Below is a small trained network, with its code and all its weights. Each question gives an input and a target symbol and asks what happens when units are switched off, that is, made to give their printed mean instead of their output.

import numpy as np


def w(rows, s, z=0):
    codes = np.array(rows[::2]) - 128.0
    scale = np.full(codes.shape[1], s)
    scale[-1] = z or s
    return codes * scale


def f(y):
    return y / 2 * (1 + np.tanh(0.7978845608 * (y + 0.044715 * y**3)))


def softmax(a):
    e = np.exp(a - a.max(-1, keepdims=True))
    return e / e.sum(-1, keepdims=True)


def log_softmax(a):
    a = a - a.max(-1, keepdims=True)
    return a - np.log(np.exp(a).sum(-1, keepdims=True))


def net(x, mask):
    ids = ['ΠΦΨΩγεξστ'.index(c) for c in x.split()]
    T = len(ids)
    res = E[ids] + P[:T]
    u = 0
    for l in range(3):
        q, k, v = (res @ M[l].T for M in (Q, K, V))
        z = softmax(np.where(np.tri(T) > 0, q @ k.T / 2**0.5, -1e9)) @ v
        res = res + np.where(mask[u], z, O[l][:, -1]) @ O[l][:, :-1]
        u += 1
        y = f(res @ A[l][:, :-1].T + A[l][:, -1])
        res = res + np.where(mask[u : u + 24], y, B[l][:, -1]) @ B[l][:, :-1]
        u += 24
    return log_softmax(res[-1] @ U[:, :-1].T + U[:, -1])


Q, K, V, O, A, B = {}, {}, {}, {}, {}, {}
E = w([
[177,101,76,53],'Π',
[92,123,135,54],'Φ',
[204,149,106,54],'Ψ',
[46,242,150,110],'Ω',
[90,144,16,82],'γ',
[185,153,117,209],'ε',
[167,209,186,115],'ξ',
[129,177,23,161],'σ',
[106,110,48,252],'τ',
],0.016)
P = w([
[95,80,113,135],'0',
[4,142,188,173],'1',
[35,142,167,202],'2',
[104,82,148,188],'3',
[172,62,127,184],'4',
[144,66,132,174],'5',
[167,44,138,171],'6',
],0.0032)
Q[0] = w([
[197,182,3,136],'0.h0',
[56,130,76,57],'0.h0',
],0.0077)
K[0] = w([
[149,128,160,255],'0.h0',
[181,188,137,111],'0.h0',
],0.008)
V[0] = w([
[22,83,118,212],'0.h0',
[126,254,60,128],'0.h0',
],0.0047)
O[0] = w([
[134,100,255,21,132],'0.h0',
[145,245,126,231,254],'0.h0',
],0.0063,0.0023)
A[0] = w([
[138,133,154,89,121],'0.n0',
[56,111,51,105,5],'0.n1',
[98,61,171,99,103],'0.n2',
[95,2,75,46,89],'0.n3',
[175,108,77,76,82],'0.n4',
[75,129,232,79,109],'0.n5',
[231,27,245,144,109],'0.n6',
[93,65,139,180,176],'0.n7',
[83,37,162,109,40],'0.n8',
[33,123,166,223,37],'0.n9',
[84,131,187,157,82],'0.n10',
[217,121,119,157,101],'0.n11',
[61,49,153,105,85],'0.n12',
[132,115,108,171,60],'0.n13',
[157,45,218,46,59],'0.n14',
[165,125,76,75,25],'0.n15',
[183,63,89,160,64],'0.n16',
[145,6,142,83,68],'0.n17',
[156,169,96,114,17],'0.n18',
[144,152,105,126,57],'0.n19',
[214,117,79,58,47],'0.n20',
[131,171,43,121,3],'0.n21',
[71,140,188,181,58],'0.n22',
[159,142,152,57,14],'0.n23',
],0.0089,0.0052)
B[0] = w([
[143,135,104,105,135],'0.n0',
[61,251,179,252,108],'0.n1',
[134,233,123,179,94],'0.n2',
[75,246,205,81,253],'0.n3',
[15,136,87,88,156],'0.n4',
[193,142,36,78,235],'0.n5',
[241,138,223,223,146],'0.n6',
[224,25,1,110,183],'0.n7',
[135,164,155,170,78],'0.n8',
[143,60,94,91,173],'0.n9',
[162,62,115,84,118],'0.n10',
[176,113,89,165,224],'0.n11',
[181,182,109,163,114],'0.n12',
[94,55,95,151,84],'0.n13',
[58,221,101,178,129],'0.n14',
[60,117,135,107,98],'0.n15',
[115,17,78,104,124],'0.n16',
[36,203,179,73,111],'0.n17',
[98,104,167,149,67],'0.n18',
[92,121,166,159,78],'0.n19',
[53,37,63,44,173],'0.n20',
[74,181,184,204,112],'0.n21',
[150,43,116,80,142],'0.n22',
[54,100,105,174,70],'0.n23',
],0.0042,0.0015)
Q[1] = w([
[128,212,103,79],'1.h0',
[57,6,254,209],'1.h0',
],0.0064)
K[1] = w([
[138,98,145,198],'1.h0',
[10,255,124,68],'1.h0',
],0.0051)
V[1] = w([
[158,179,215,255],'1.h0',
[111,140,209,124],'1.h0',
],0.0076)
O[1] = w([
[196,199,2,73,204],'1.h0',
[177,189,131,171,4],'1.h0',
],0.0057,0.0021)
A[1] = w([
[141,131,130,104,88],'1.n0',
[131,138,121,105,76],'1.n1',
[175,77,210,106,77],'1.n2',
[89,66,126,141,7],'1.n3',
[159,125,169,90,32],'1.n4',
[153,120,201,159,45],'1.n5',
[155,78,170,102,159],'1.n6',
[58,132,62,155,195],'1.n7',
[110,125,144,130,66],'1.n8',
[86,149,104,35,2],'1.n9',
[104,75,99,79,65],'1.n10',
[106,143,81,104,84],'1.n11',
[170,122,125,94,35],'1.n12',
[112,141,147,145,83],'1.n13',
[141,208,171,154,63],'1.n14',
[85,123,189,136,66],'1.n15',
[170,119,169,58,50],'1.n16',
[170,120,113,94,35],'1.n17',
[77,160,158,248,168],'1.n18',
[114,150,121,177,98],'1.n19',
[115,128,175,148,149],'1.n20',
[187,122,66,167,65],'1.n21',
[182,123,96,64,55],'1.n22',
[219,91,180,69,52],'1.n23',
],0.011,0.0065)
B[1] = w([
[116,162,135,152,118],'1.n0',
[125,147,128,140,119],'1.n1',
[126,168,76,96,119],'1.n2',
[81,132,145,163,122],'1.n3',
[1,184,80,144,106],'1.n4',
[137,139,117,121,121],'1.n5',
[169,109,151,93,143],'1.n6',
[166,106,130,79,255],'1.n7',
[95,134,126,141,100],'1.n8',
[122,153,116,222,187],'1.n9',
[126,126,204,148,145],'1.n10',
[155,150,134,106,160],'1.n11',
[68,172,123,173,108],'1.n12',
[109,112,128,131,107],'1.n13',
[146,79,209,152,173],'1.n14',
[59,107,148,115,117],'1.n15',
[102,151,119,130,127],'1.n16',
[108,156,116,154,112],'1.n17',
[147,82,86,81,209],'1.n18',
[133,100,115,107,136],'1.n19',
[124,94,139,89,133],'1.n20',
[108,82,123,120,196],'1.n21',
[138,178,118,172,154],'1.n22',
[52,175,145,109,128],'1.n23',
],0.0079,0.0049)
Q[2] = w([
[120,142,90,164],'2.h0',
[190,126,111,6],'2.h0',
],0.011)
K[2] = w([
[180,131,252,163],'2.h0',
[237,36,89,161],'2.h0',
],0.0031)
V[2] = w([
[197,95,253,208],'2.h0',
[104,242,210,15],'2.h0',
],0.006)
O[2] = w([
[217,138,191,181,123],'2.h0',
[211,93,164,2,4],'2.h0',
],0.008,0.0032)
A[2] = w([
[117,81,146,147,104],'2.n0',
[117,202,151,55,117],'2.n1',
[77,127,166,182,138],'2.n2',
[172,114,177,144,64],'2.n3',
[41,131,249,126,108],'2.n4',
[151,166,84,234,96],'2.n5',
[202,149,111,94,153],'2.n6',
[150,96,86,239,126],'2.n7',
[101,134,91,97,136],'2.n8',
[166,96,226,79,91],'2.n9',
[181,33,155,121,10],'2.n10',
[85,190,235,212,85],'2.n11',
[127,117,139,91,95],'2.n12',
[103,106,63,133,89],'2.n13',
[123,68,74,50,129],'2.n14',
[128,114,86,85,119],'2.n15',
[39,224,130,221,116],'2.n16',
[106,128,163,159,127],'2.n17',
[187,147,79,100,131],'2.n18',
[38,76,115,75,93],'2.n19',
[150,198,207,185,140],'2.n20',
[196,86,83,193,121],'2.n21',
[108,140,157,141,120],'2.n22',
[156,69,55,76,155],'2.n23',
],0.011,0.013)
B[2] = w([
[174,26,78,91,133],'2.n0',
[235,196,142,40,204],'2.n1',
[113,85,57,163,142],'2.n2',
[77,149,130,133,127],'2.n3',
[193,23,1,58,155],'2.n4',
[117,107,200,121,228],'2.n5',
[163,93,231,180,238],'2.n6',
[125,172,135,31,253],'2.n7',
[106,183,199,158,166],'2.n8',
[166,39,55,110,189],'2.n9',
[113,198,101,40,138],'2.n10',
[67,160,213,88,147],'2.n11',
[133,110,154,103,125],'2.n12',
[180,170,82,60,156],'2.n13',
[8,145,164,161,209],'2.n14',
[87,150,160,152,156],'2.n15',
[214,44,78,101,223],'2.n16',
[117,118,91,149,124],'2.n17',
[141,148,174,166,210],'2.n18',
[82,195,143,63,155],'2.n19',
[54,94,1,170,194],'2.n20',
[121,207,56,122,238],'2.n21',
[118,131,80,115,119],'2.n22',
[87,147,213,202,249],'2.n23',
],0.0055,0.0073)
U = w([
[67,2,216,192,115],'Π',
[126,131,212,77,161],'Φ',
[34,56,105,246,177],'Ψ',
[169,97,250,219,170],'Ω',
[117,175,194,39,2],'γ',
[102,117,37,139,142],'ε',
[153,227,156,225,178],'ξ',
[56,203,188,120,6],'σ',
[224,69,74,203,107],'τ',
],0.0066,0.0068)

Each question gives the input, a string of symbols that net reads in full, and the target symbol t.
The units are the heads (2 rows each of Q, K, V and O) and the neurons (one row each of A and B). Each row of codes is followed by its name. A weight is (code - 128) times the scale printed after its matrix; where a second scale follows, it is the last column's (O, A, B and U).
mask holds one flag per unit, layer by layer, with each layer's heads first. A switched-off unit (its flag False) gives its mean, the last column of its rows in O or B, instead of its output. The means were averaged over made-up inputs and are rounded, as every weight is.
A unit's drop is (log p(t) with every unit on - log p(t) with that unit switched off) / (log p(t) with every unit on - log p(t) with every unit switched off).
The circuit of an input: a set's keep is (log p(t) with only the set's units on - log p(t) with every unit switched off) / (log p(t) with every unit on - log p(t) with every unit switched off). Starting from the 12 units with the biggest drops (on a tie, the unit counted first), units are removed one at a time, each time the one whose removal leaves the highest keep (on an exact tie, the one counted first), for as long as the keep stays at least 0.8.
circuit, biggest first: the units of the circuit, biggest drop first
unit that matters most: the unit with the biggest drop
top k neurons: the k neurons with the biggest drops, biggest first
k most important neurons of layer l: the k neurons of layer l with the biggest drops, biggest first
drop of u: that unit's drop, to one decimal
input Ψ Ω ξ τ Φ τ Φ, target Ψ: circuit, biggest first => 2.h0, 0.n7
input Ψ σ Ω σ Π Ψ γ, target σ: unit that matters most => 2.h0
input Π Φ Ψ, target Π: circuit, biggest first => 1.h0, 0.n20, 2.n1
input Π ξ Ω ε τ Φ, target Ψ: circuit, biggest first => 2.h0, 0.n7, 2.n1
input Ω ξ Ω, target Ω: top 2 neurons => 2.n6, 1.n14
input Ω Φ Π Φ Π Π Ψ, target Π: circuit, biggest first => 1.h0, 0.n20, 2.n7
input Φ τ τ, target ε: circuit, biggest first => 2.n7, 1.n18
input Φ Ω ξ Ω ε Φ, target ξ: 2 most important neurons of layer 1 => 1.n9, 1.n22
input Φ Π ξ Π, target Π: circuit, biggest first => 1.h0, 0.n20, 2.n1
input Φ τ τ Φ Ψ τ ξ, target Ψ: circuit, biggest first => 2.h0, 2.n20, 0.n7
input σ Ω Φ τ σ Φ, target ε: top 3 neurons => 0.n7, 2.n6, 2.n23
input Π Ψ Ω γ, target σ: top 2 neurons => 2.n19, 1.n18
input Ω Ψ ξ, target τ: top 3 neurons => 2.n9, 1.n14, 2.n20
input γ Ψ ξ Π τ, target ε: unit that matters most => 2.n21
input Ω ξ σ ξ Ω Φ, target Ω: top 3 neurons => 2.n6, 2.n21, 2.n7
input τ ξ ξ, target Ψ: top 3 neurons => 2.n20, 0.n7, 1.n14
input Ω Φ Ω ξ ξ, target τ: top 2 neurons => 2.n9, 2.n20
input ε Ψ γ τ Φ, target ε: 2 most important neurons of layer 1 => 1.n14, 1.n21
input Φ ξ Φ ξ Φ Ω, target Ω: 2 most important neurons of layer 2 => 2.n6, 2.n7
input ε ξ Φ Φ, target ξ: unit that matters most => 1.h0
input Π Ω τ Φ Π Ψ, target ε: 2 most important neurons of layer 1 => 1.n23, 1.n18
input Φ ξ Ψ Ψ, target Ω: 2 most important neurons of layer 1 => 1.n18, 1.n21
input Φ ε τ τ Ω, target Ψ: drop of 1.n15 => 0.0
input ξ Ω ξ Φ Π Π, target Π: drop of 0.n6 => 0.1
input ξ ε τ Φ Ψ, target ε: drop of 2.n16 => 0.4
input Π σ ε ε σ ξ Π, target ξ: drop of 0.h0 => 0.1
input Ω ξ Φ Ψ, target Ω: most important neuron of layer 2 => 2.n6
